In the rows, zero is written as 128.
Facts:
[bebe,biskir,bobir,boplus,dedrir,fluruk,fugon,ganol,groklavil,lozil,meklus,miklon,penatu,petegrol,plefus,plitron,pufar,renok,sagur,sestam,tidris,toflon,togri,tradru,viklak,zeplas] δ 31
[beben,bravas,bubrak,drani,febi,fletrasku,flevon,gefas,gezer,gizom,gukosten,kliskem,lalil,luskik,mogrok,mubom,muter,noska,pemes,peros,plamiflar,pletra,pludrek,ruzatro,steke,stostil,stumi,sutreder,teskos,tivem,vupur,zegafam] δ 38
[bestel,betrim,braskoful,brino,dreril,drurin,flakem,flitran,fludar,flumi,fluplu,grese,grisos,klugra,kuri,ladavi,musto,nitrum,pegam,plegral,rilen,rubi,sirasuk,skizer,sterum,stibre,stilu,tipe,tratris,trumek,vezis,zaflakun,zatrum] δ 975
[bidris,debrul,drufam,fleska,fodun,gaske,grotruk,kamugror,klilo,lafik,lorozil,madol,mobik,plimus,skeflu,skuplu,stagufe,stapatrak,tanugi,trafazun,trebel,treklan,vibrik,voston,zikelim,zuli,zurim] δ 950
[brabre,brabrok,brizesik,dofal,fabaren,fidin,finor,giklis,gobar,gradreskam,gredemis,gromasti,kagi,kikotu,kivor,koflu,malizar,mutriso,nobrik,pladru,ripul,rize,skamostuk,stiklem,stugri,teklok,trapabrek,trefleplu,vevastom,vimun] δ 736
{bebe,bidris,boplus,brabrok,brizesik,bubrak,dedrir,dreril,drufam,drurin,fidin,flevon,flitran,fluplu,ganol,gefas,giklis,gradreskam,gredemis,grisos,groklavil,kamugror,kliskem,kuri,lalil,lorozil,lozil,madol,miklon,mobik,mogrok,mutriso,noska,penatu,plimus,plitron,pludrek,renok,rize,sagur,sestam,skamostuk,skeflu,skizer,skuplu,stagufe,stapatrak,steke,stibre,stiklem,stilu,stostil,stumi,sutreder,tanugi,teklok,teskos,toflon,tradru,trapabrek,tratris,treklan,vevastom,vezis,vibrik,viklak,vimun,zaflakun,zegafam,zikelim,zurim} γ a
{beben,bestel,bravas,debrul,dofal,fabaren,fleska,fletrasku,fludar,flumi,fodun,gaske,gezer,gizom,gukosten,kikotu,kivor,klilo,klugra,koflu,malizar,mubom,musto,muter,nitrum,nobrik,pegam,pemes,petegrol,pladru,plamiflar,plefus,pletra,rilen,ripul,trebel,trefleplu,voston,vupur,zeplas} γ c
{betrim,biskir,bobir,brabre,braskoful,brino,drani,febi,finor,flakem,fluruk,fugon,gobar,grese,gromasti,grotruk,kagi,ladavi,lafik,luskik,meklus,peros,plegral,pufar,rubi,ruzatro,sirasuk,sterum,stugri,tidris,tipe,tivem,togri,trafazun,trumek,zatrum,zuli} γ b
[bebe] Ξ vupur
[bebe,febi,tivem] Ξ gromasti
[bebe] Ξ gobar
[bebe] Ξ stostil
[beben,brizesik] Ξ rilen
[beben] Ξ mobik
[beben,bravas] Ξ trefleplu
[beben,noska] Ξ drani
[bidris,finor,grese] Ξ peros
[bidris] Ξ kivor
[bidris,mutriso] Ξ kuri
[bidris] Ξ pufar
[bidris,mubom] Ξ teklok
[boplus,kamugror] Ξ fletrasku
[boplus] Ξ fidin
[boplus,brizesik,klilo,mutriso] Ξ lafik
[bravas] Ξ sestam
[bravas,fleska] Ξ fluruk
[brizesik] Ξ gukosten
[brizesik] Ξ skuplu
[dofal,tivem] Ξ drufam
[febi,flumi] Ξ rubi
[febi,mutriso,toflon] Ξ brino
[finor,plitron,skeflu] Ξ zurim
[finor] Ξ ganol
[fleska,tivem] Ξ petegrol
[fleska,gefas] Ξ kagi
[flumi] Ξ madol
[flumi,giklis,skeflu] Ξ viklak
[flumi,pludrek,sagur] Ξ brabre
[fluplu,zaflakun,zeplas] Ξ togri
[fluplu,mutriso] Ξ grisos
[fluplu,lalil,malizar,pludrek] Ξ fludar
[fluplu,miklon] Ξ sterum
[giklis] Ξ fabaren
[giklis,nitrum,toflon] Ξ pletra
[giklis] Ξ grotruk
[gradreskam,klilo,toflon] Ξ bobir
[gradreskam] Ξ fodun
[grese,sirasuk] Ξ braskoful
[groklavil,sagur] Ξ vibrik
[groklavil] Ξ stiklem
[groklavil] Ξ meklus
[groklavil] Ξ plegral
[kikotu,stugri,tanugi] Ξ stagufe
[klilo] Ξ nobrik
[klilo,stilu,tanugi] Ξ bubrak
[koflu,zaflakun] Ξ gizom
[koflu,mubom] Ξ plimus
[koflu,mutriso] Ξ vevastom
[lalil] Ξ brabrok
[lalil,pladru] Ξ drurin
[lalil,tanugi] Ξ teskos
[lalil] Ξ vimun
[malizar] Ξ bestel
[miklon,pludrek] Ξ ruzatro
[mogrok,zeplas] Ξ tidris
[mubom] Ξ flakem
[mutriso] Ξ stapatrak
[mutriso] Ξ dedrir
[mutriso] Ξ ladavi
[mutriso] Ξ gredemis
[mutriso] Ξ rize
[mutriso,noska] Ξ musto
[nitrum] Ξ tradru
[nitrum] Ξ stibre
[noska,tivem] Ξ steke
[noska,stilu] Ξ flevon
[noska] Ξ fugon
[noska,tanugi] Ξ pegam
[pladru] Ξ penatu
[plitron] Ξ vezis
[plitron,trafazun] Ξ kliskem
[plitron] Ξ plamiflar
[sagur] Ξ ripul
[sagur] Ξ biskir
[sagur] Ξ luskik
[sirasuk] Ξ trebel
[sirasuk] Ξ stumi
[skeflu,trafazun] Ξ lorozil
[skeflu,zegafam] Ξ tipe
[skizer] Ξ debrul
[skizer,tratris] Ξ plefus
[stilu] Ξ flitran
[stugri] Ξ zatrum
[tanugi] Ξ klugra
[tanugi,voston] Ξ zikelim
[tanugi] Ξ skamostuk
[tivem] Ξ betrim
[tivem] Ξ dreril
[toflon] Ξ pemes
[toflon] Ξ sutreder
[trafazun] Ξ trapabrek
[tratris] Ξ trumek
[voston] Ξ gaske
[voston] Ξ renok
[zaflakun,zegafam] Ξ lozil
[zaflakun] Ξ gezer
[zegafam] Ξ muter
[zeplas] Ξ zuli

Known rows:
[123 131 118 132 180 141  81 170  95 146 123 108 115 117 160 132 111 146
 176 179 125 100 134 122 176 100  98 138 123 111 139 118 145 182 109  81
 125 127 142 160 150 160 141 119 180 120 149 126 103 110 114 142] -> mutriso
[111 117 146 105  94 137 111 149 144 129 119 141 160 116 132 130 101 129
 107 122 129 111 110 107 135 124 130 151 123 122 155 125 113 101 132 149
 145 137 118 171 127 110 129 125 133 129 121 112 158 135 123 128] -> stapatrak
[159 171 111 113 110 139 158 163 102 153 101 145 193 106 140 136  97 108
  99  77 136  70 155  95 168 126  79 142 127 168 174 149  83 114 106 126
 189 137 116 152 120  78  81 142 179 140  99 122 105 123 144 144] -> lafik
[159 162 149 118 180 120 121 174  62 144 105 101 144  95 150 158 118 126
 168 133 128  96 189  89 183 159  56 120 122 171 131 143 179 185 138  78
 177 154 168 155 131 124 112 105 250  98 120 115  85 126 124 140] -> klilo
[161 168 108 127 113 143 169 149 118 154 104 137 168 117 128 118 113 115
 101  78 133  88 141 114 153 112 107 136 123 151 156 140  96 123  99 119
 173 122 112 122 113 110  78 149 154 148 113 120 101 130 145 148] -> bobir
[102 107 138 103  96 148 114 129 129 127 113 155 152 106 120 133  90 123
 101 114 123 144  95 115 131 122 142 134 132 117 154 116 111 107 154 146
 108 140 118 144 134 131 146 113 110 116 117 100 155 124 121 122] -> lorozil
[146 141 100 134 103 141 176 114 144 133 117 146 146 132 118 111 126 102
  96  83 126 128 117 123 126 117 143 121 130 140 146 140  93 107 122 138
 125 124 109  89 118 114 102 136 107 141 110 135 123 127 139 136] -> pufar
[141 146  78 150 119 118 153 108 146 140 135 145 147 161 126 122 135 121
 121  99 125 127 138 130 101 123 147 131 137 137 148 146  84  93 110 145
 108 112 130 119 136  67  94 158 119 155 101 163 140 133 147 128] -> ruzatro
[124 120  61 146 179 153 153  77  74 115 113 143  90 118 114 133 107  89
 145 125 108 197 100 137 155 114 126  64 155 141 129 125 114 171 171  86
  13 136 130  32 162 179 165  85  97 106 116 129  86  72 127 131] -> finor
[158 136 155 132 104 120 159 119 130 140 123 121 132 132 114 131 143 127
 107  90 130 147 139 131  96 156 150 120 124 128 109 132 156 124 151 145
 147 137 133 113 100 126 108 137 130 119 130 105 138 155 123 133] -> plefus
[106 116 132 128 182 129  88 140 117 102 140 108  86 129 150 132 127 135
 174 200 127 124 120 138 157 110 108 123 128 120 115 120 137 167 121  96
 107 122 136 135 156 160 168 107 126 121 156 146 111 109 121 129] -> tratris
[157 137 142 127 110 117 148 107 110 149 130 127 140 126 106 135 138 142
 100  82 134 159 142 145  91 161 143 117 133 122 102 121 153 121 147 145
 132 137 126 114 103 136 109 142 121 118 119  99 127 147 132 124] -> kivor
[128 133  83 143 185 128 151  99  98  98 128 128  95 133 134 129 127  94
 157 149 123 150 126 141 151 117 100  86 145 152 117 138 107 161 135  95
  75 124 130  67 156 141 152 110 113 122 130 162  86  92 135 130] -> sirasuk
[110 112 136 115 103 140 106 131 137 138 133 141 145 110 118 126 112 143
 108 124 129 131 110 131 119 117 137 148 129 114 142 114 117 109 124 137
 130 123 110 153 124 136 131 134 110 137 124 104 139 126 129 116] -> stumi
[107 108 142 113 105 134 113 134 152 133 137 139 149 113 107 108 125 150
 112 121 129 124 112 130 129 118 142 149 122 112 125 107 125 107  95 134
 140 116 118 139 116 147 124 139 122 138 117 121 142 130 139 120] -> skamostuk
[147 148  86 147 112 125 163 116 158 139 121 138 141 160 134 113 135 113
 118  96 122 120 128 130 109 112 157 131 130 129 148 144  94  99 113 143
 109 114 129 103 134  77  92 155 123 147 111 161 143 140 137 135] -> togri
[149 144  80 150 117 125 157 110 142 141 128 141 144 159 125 118 134 123
 117  94 129 129 131 140 105 119 151 126 139 125 139 144  93 102 114 140
 101 114 123 104 132  88 100 158 111 149 109 156 135 132 143 135] -> brabre
[100 110 138 112 105 127 103 133 156 128 145 143 149 115 110 113 129 150
 118 129 125 121 122 123 121 123 136 152 124 124 135 112 120 103 105 135
 139 115 127 152 123 130 121 136 127 143 111 125 147 131 144 108] -> teskos
[143 145 108 136  97 137 180 118 152 131 117 143 145 136 120 111 136 101
 102  84 131 115 123 119 130 116 140 126 125 141 143 145 100 106 113 143
 144 120 112  95 117 109  98 140 115 146 116 138 123 134 138 137] -> fugon
[ 97 107 112 138 169 140  83 129 105 118 133 121  91 123 143 135 120 127
 175 189 115 147 111 126 150 108 122 120 130 112 137 122 144 165 147  98
  75 129 142 130 161 160 170 102 134 113 140 127 122  99 108 124] -> zegafam

Rows:
No name comes twice in this set of rows, the named rows included.
[ 95 108 136 130 158 128  87 148 134 110 136 106  92 116 149 127 146 117
 178 194 125 107 137 111 171 111 102 130 118 129 129 133 156 163 119  96
 135 127 142 144 143 166 164  95 146 124 147 141 111 108 112 125] : noska
[130 124 170 175 124  99 148 137 146  87 116  76  38 169 182 159 206  59
 167 190 144 104 152  99 136 153 112 101 106 135 100 189 195 167 186 153
 157 171 139 125 121 130 188  73 104  93 194 162 136 140  65 151] : fleska
[122 128 137 112 113 145 107 156 127 156 130 134 162 112 125 120 107 158
 109 117 133 110 117 130 135 109 128 155 122 106 138 106 114 119 101 129
 153 119 113 163 117 141 113 149 134 134 128 103 133 130 131 130] : fidin
[107 118 146 112 104 136 107 141 145 133 133 138 145 109 119 117 122 144
 111 128 130 114 119 125 131 118 123 154 120 123 141 115 125 111 110 135
 158 119 115 162 118 138 123 136 124 143 122 112 136 129 132 117] : flevon
[ 98 103 113 128 169 155  99 116  97 120 118 129  86 111 130 131 100 121
 162 170 107 177  85 129 159 104 145 101 135 105 136 110 143 171 164  87
  45 133 142  93 162 190 173  85 126  98 139 108 116  98 106 129] : plitron
[142 130 128 147 173 116 126 111  80 126 129 106  84 129 136 152 149 123
 167 146 121 159 155 131 126 156 112  94 136 139 105 139 180 173 173 101
  98 146 154 105 136 145 148  98 157 100 137 123 107 120 113 125] : mubom
[ 99 100 132  97 101 157 114 114 112 126 114 162 147  97 111 138  75 118
  95 111 119 172  81 120 124 126 147 120 142 118 152 108 106 108 175 141
  77 142 114 127 142 139 153 103  95 107 113  88 150 113 120 115] : zurim
[144 129 142 165 159 108 135 123 116 118 130  89  62 155 152 145 178 109
 170 162 132 134 153 130 129 147 118 100 122 123  89 150 188 174 156 115
 124 147 146 105 126 157 155 107 135 101 164 144 109 129  97 142] : dofal
[116 117 142 104 123 139 107 127 130 126 141 142 142 118 116 121 106 155
 102 128 133 137 106 152 113 121 131 141 134 110 124  99 107 111 117 137
 132 115 106 141 129 139 132 143  93 138 135 113 133 125 139 119] : vezis
[116 120 136 111 124 122  99 132 146 126 143 135 143 131 124 116 114 162
 117 139 132 123 115 149 111 120 138 146 133 108 125 104 107 106 104 134
 135 112 120 158 132 120 124 151 110 145 127 131 141 139 144 119] : drurin
[135 142 105 133  96 123 173 122 149 122 114 151 156 135 130 129 122  88
 102  88 130 110 128 108 128 128 129 126 133 155 154 151  87  91 130 159
 130 135 120 121 128  72 108 132 118 140 105 149 140 134 135 132] : zuli
[164 145 144 129 114 126 142 121  94 154 125 127 144 117 115 149 128 141
 100  87 136 142 149 136  95 162 123 125 133 134 120 132 149 126 157 137
 152 139 122 135 104 116 110 141 136 119 130  89 122 142 125 122] : pletra
[146 141 100 129 123 129 168  98 117 119 126 150 140 129 111 123 116 116
  94  90 135 145 116 150 109 128 126 112 147 140 128 128  77 109 124 138
 112 119 101  90 129 112 118 145  80 146 117 139 113 115 149 128] : tipe
[112 121 139 114 103 142 106 147 132 146 131 138 153 114 126 126 113 145
 108 123 131 116 118 127 125 115 127 156 124 112 146 116 117 112 118 132
 149 123 109 166 121 132 126 141 117 136 126 100 138 132 129 122] : sutreder
[ 50  78 156  88 157 107 101 136 178  62 134 129 114  83 110  99 151 110
 190 179 106 118 144  75 203 132  99 123 109 185 110 128 162 141  94  91
 129 125 181 112 141 166 157  64 191 125  89 167 119 106 150 103] : tanugi

Now the same objects, written a new way:
Known rows:
[128 123 121 149 149 133 110 123 114 125 119 132 140 121 128 138 105 129
  95 117 115 119 149 145 157 123 132 122 130 163 141 113 151 106 109 106
 133 111 142 140 147 144 168 144  99 135 112 134 152 100 112 131] -> plefus
[122 109 112 109 121 114 146 131 120 118 119 138 111 117 126 125 138 135
 120 122 106 133 120 137 144 156 126 133 139 137 139 117 142 139 146 105
 119 132 119 122 127 132 154 131 133 152 104 129 160 142 128 155] -> rize
[105 111 121 108 109 133 141 137 137 107 136 126 107 121 101 134 117 124
 114 113 127 138 135 139 119 129 122 122 132 128 129 115 126 125 159  97
 101 108 135 119 142 154 161 126 133 141 119 140 158 125 151 140] -> skuplu
[107 117 127 125 105 139 148 137 149 105 131 131 119 122 112 129 130 127
  98 109 117 138 136 136 121 156 121 113 142 136 137 116 119 118 146  83
 105 117 143 125 130 150 167 114 141 141 123 150 158 111 163 128] -> zikelim
[114 118  80 116 114 120 132 151  99 123 124  83 121 131 138 100 175 153
 109 109 141 163 161 128 147 174 152 134 111 164 175 108 155 137 147 133
  93 159  86 121 126 113 119  96 116  89  99 127  44 154 132 113] -> fluplu
[124 114 134 100 112 144 137 118 123 135 116 124 144 109 129 142 120 105
 119 135  93 125 132 152 150 121 128 109 123 124 117 100 161 131 122 100
 127  97 154 151 103 116 142 133 126 138 147 140 134 132 132 100] -> luskik
[124 131  88 129 148 101 119 145 120 108 130 103 105 129 134 126 158 132
 111 110 145 153 133 109 148 146 131 146 128 123 128 144 147 120 125 102
 120 163  92  98 137 112 145  97 145 116 114 104 118 168 101 101] -> giklis
[109 114 106 126 163 131 154  95 102 110 143 168 131  86 156  96 104 141
  97 133  63 101 149 129 161 108 170 120 122 116 119 129 199 154 110  83
 158 111 145 168 101 122 122 110 109 152 111 122 170 153 137  86] -> kagi
[128 132 119 118 126 147 149 125 120 144 128 132 136 117 123 128 122 120
  98 132 104 129 130 160 159 124 130 127 127 145 128  89 172 125 105 102
 124  94 150 141 117 123 136 149 110 126 154 135 154 138 133 112] -> biskir
[128 104 115 126 129 129 137 130 127 126 138 140 114 117 130 113 122 140
 102 120 119 126 140 144 141 142 138 138 136 138 138 107 155 132 131  90
 107 124 138 128 139 156 161 120 115 146 121 124 169 134 156 145] -> sestam
[128 125 121 133 141 125 120 117 103 116  98 134 138 120 128 141 117 130
 111 114  91 114 136 138 162 136 132 116 129 166 141 125 146 122 120 116
 146 116 123 140 128 124 153 148 110 147  90 142 137 107  97 143] -> ripul
[126 109 137 126 129 128 100 117 118 120 100 114 144 118 131 156 102 110
 114 117 102 120 151 141 153 123 122 104 124 150 130 120 143 118 128 113
 133 109 142 146 130 138 173 131 110 144 106 142 125  95 110 127] -> gizom
[133 107 113 125 119 133 130 141 126 129 135 125 123 129 134 126 131 137
 105 119 129 133 132 144 144 143 127 141 140 146 136 108 153 128 136 102
  98 127 132 122 138 154 161 125 120 138 128 128 158 133 148 154] -> lozil
[118 109 114 157 168 134 111 106 105 112 134 152 131 106 144 121  89 140
  91 117 101 103 167 139 157 109 153 119 121 158 137 121 170 119 104  92
 139 111 150 153 146 151 166 122  83 146  97 132 167 101 127 123] -> petegrol
[106 120  86 112 143  91 129 143 122 118 126 113  85 113 104 121 156 134
 123 112 148 167 149 115 134 153 136 132 120 122 140 120 130 119 133 104
 119 153 101  94 145 103 152 100 134 113 101 102 116 173  84 105] -> mutriso
[131 129 120 134 144 121 119 115 108 114  97 135 141 123 130 148 120 124
 110 113  92 112 124 137 165 133 124 121 134 162 134 131 146 117 119 118
 147 115 120 134 128 124 157 153 119 149  97 140 143 105  91 143] -> kivor
[126 132 107 109 134 134 149 120 104 139 125 143 138 107 129 125 125 125
 106 132  91 124 119 147 161 118 140 130 126 135 126 109 178 135 110 110
 137 104 133 139 109 108 128 146 116 135 132 125 151 155 116 116] -> rubi
[121 115 130 102 122 143 140 115 126 136 119 137 136 100 124 139 114 103
 121 136  91 127 140 148 149 120 130 106 122 119 114  99 160 133 118  93
 132  96 156 148 108 116 150 127 124 143 145 136 144 136 127  93] -> drani
[111 133 122 106 108 158 147 130 125 119 131 126 138 114 108 140 111 111
 104 127 102 132 132 154 137 106 134 114 124 133 118 104 159 124 124 106
 120  82 149 149 109 127 128 139 120 125 148 152 141 126 148 101] -> zuli
[113 125  81 138 153 108 126 141 120 111 136 113 108 120 136 111 160 139
 102 110 138 150 143 110 142 160 145 137 126 128 146 134 146 121 122  95
 115 165  99 106 141 114 152  88 136 112 107 103 116 162 111  97] -> tratris

Rows:
No name comes twice in this set of rows, the named rows included.
[119 118  90 142 148 116 119 147 129 120 143 102 107 128 131 114 151 137
  96 110 159 154 161 122 141 149 139 138 125 136 146 117 150 113 121  91
 101 152 114 108 148 131 158  90 126 106 128 109 119 153 130  96] : groklavil
[105 158 116 188 168 120 147 128 150 105  95 127 145 124 129 114 172 129
  67 100 110 150 160 100 154 225 139  77 140 165 168 126 108  73  84  65
 158 152 127 133 114  85 177 109 145 116 102 147 105  86  76  51] : kikotu
[120 162 101 133 136 145 119 142 132 106 138  85 142 123 119 151 141  99
  90 116 141 149 135 124 141 103 128 126 122 118 105 139 161  98  99 100
 117 115 119 123 120 106 134 108 145  94 170 127 109 147 122  42] : trafazun
[117 106 135 126 138 130 105 111 116 117 104 127 142 115 134 152  97 111
 112 117  98 114 151 142 156 121 123 102 123 144 126 124 141 115 128 104
 135 110 146 149 132 136 176 130 109 152 105 140 135  92 113 127] : vupur
[112 122  87 127 147 104 115 148 127 130 141 108  81 117 102 125 140 134
 114 116 175 168 162 122 128 132 130 139 118 125 138 106 135 111 120  94
 104 142 118  90 165 118 168  96 123 107 125  97 133 168  96  99] : toflon
[124 117 104 126 131 113 103 144 129 109 131  86 120 130 143 139 150 113
 110 109 149 149 151 115 138 148 125 127 122 114 123 137 142 116 130  96
 105 162 111 111 135 131 165  76 147 117 131 113 103 150 129  84] : zegafam
[105 111 104 155 171 115  86 112 117 101 122 109 125 106 145 132 108 117
 102 110 122 126 190 113 151 116 153 101 106 129 129 140 150 111 108  89
 142 141 130 144 142 122 172  77 107 118  97 119 100 122  97  61] : bravas
[124 124 116 134 132 132 128 120  96 124 101 125 147 123 127 132 124 140
 105 116  93 122 134 146 163 143 135 118 127 179 156 113 146 121 124 131
 135 112 123 145 127 126 149 158  99 135  89 148 115 101 105 152] : bestel
[120 109 106 120 134 117 146 127 114 118 132 148 114 114 136 111 136 144
 105 121 102 124 123 135 149 151 138 135 140 135 137 122 150 142 138  98
 120 135 125 125 130 138 154 123 126 154 105 126 163 144 138 152] : dreril
[119 126 123 125 141 118 128 118 107 120  94 139 122 117 108 144 112 126
 120 115  99 126 136 140 152 137 128 111 126 159 142 115 130 114 124 116
 147 109 131 127 134 113 166 160 113 144  88 138 142 108  76 146] : nobrik
[117 140  95 150 165 108 104 126 105 107 106 103 126 120 124 136 138 125
 104 105 129 140 156 113 159 134 143 120 117 153 143 137 147 102 106 113
 146 143 100 122 139  97 151 117 121 111  95 118  94 127  68  88] : koflu
[139 106 132 113 113 124 117 135 135 121 119 113 134 131 142 149 133 109
 117 117 118 125 115 136 142 146 108 132 139 119 112 134 141 130 143  97
 105 135 129 124 127 153 170 112 148 156 138 129 150 128 148 139] : kliskem
[117 117 111 133 149 145 143 109 117 132 149 155 129 100 141 106 105 132
  94 137  93 114 151 150 157 104 155 128 123 129 124 102 193 135  99  84
 134  99 157 157 119 130 138 118 101 135 136 124 172 145 147  96] : fluruk

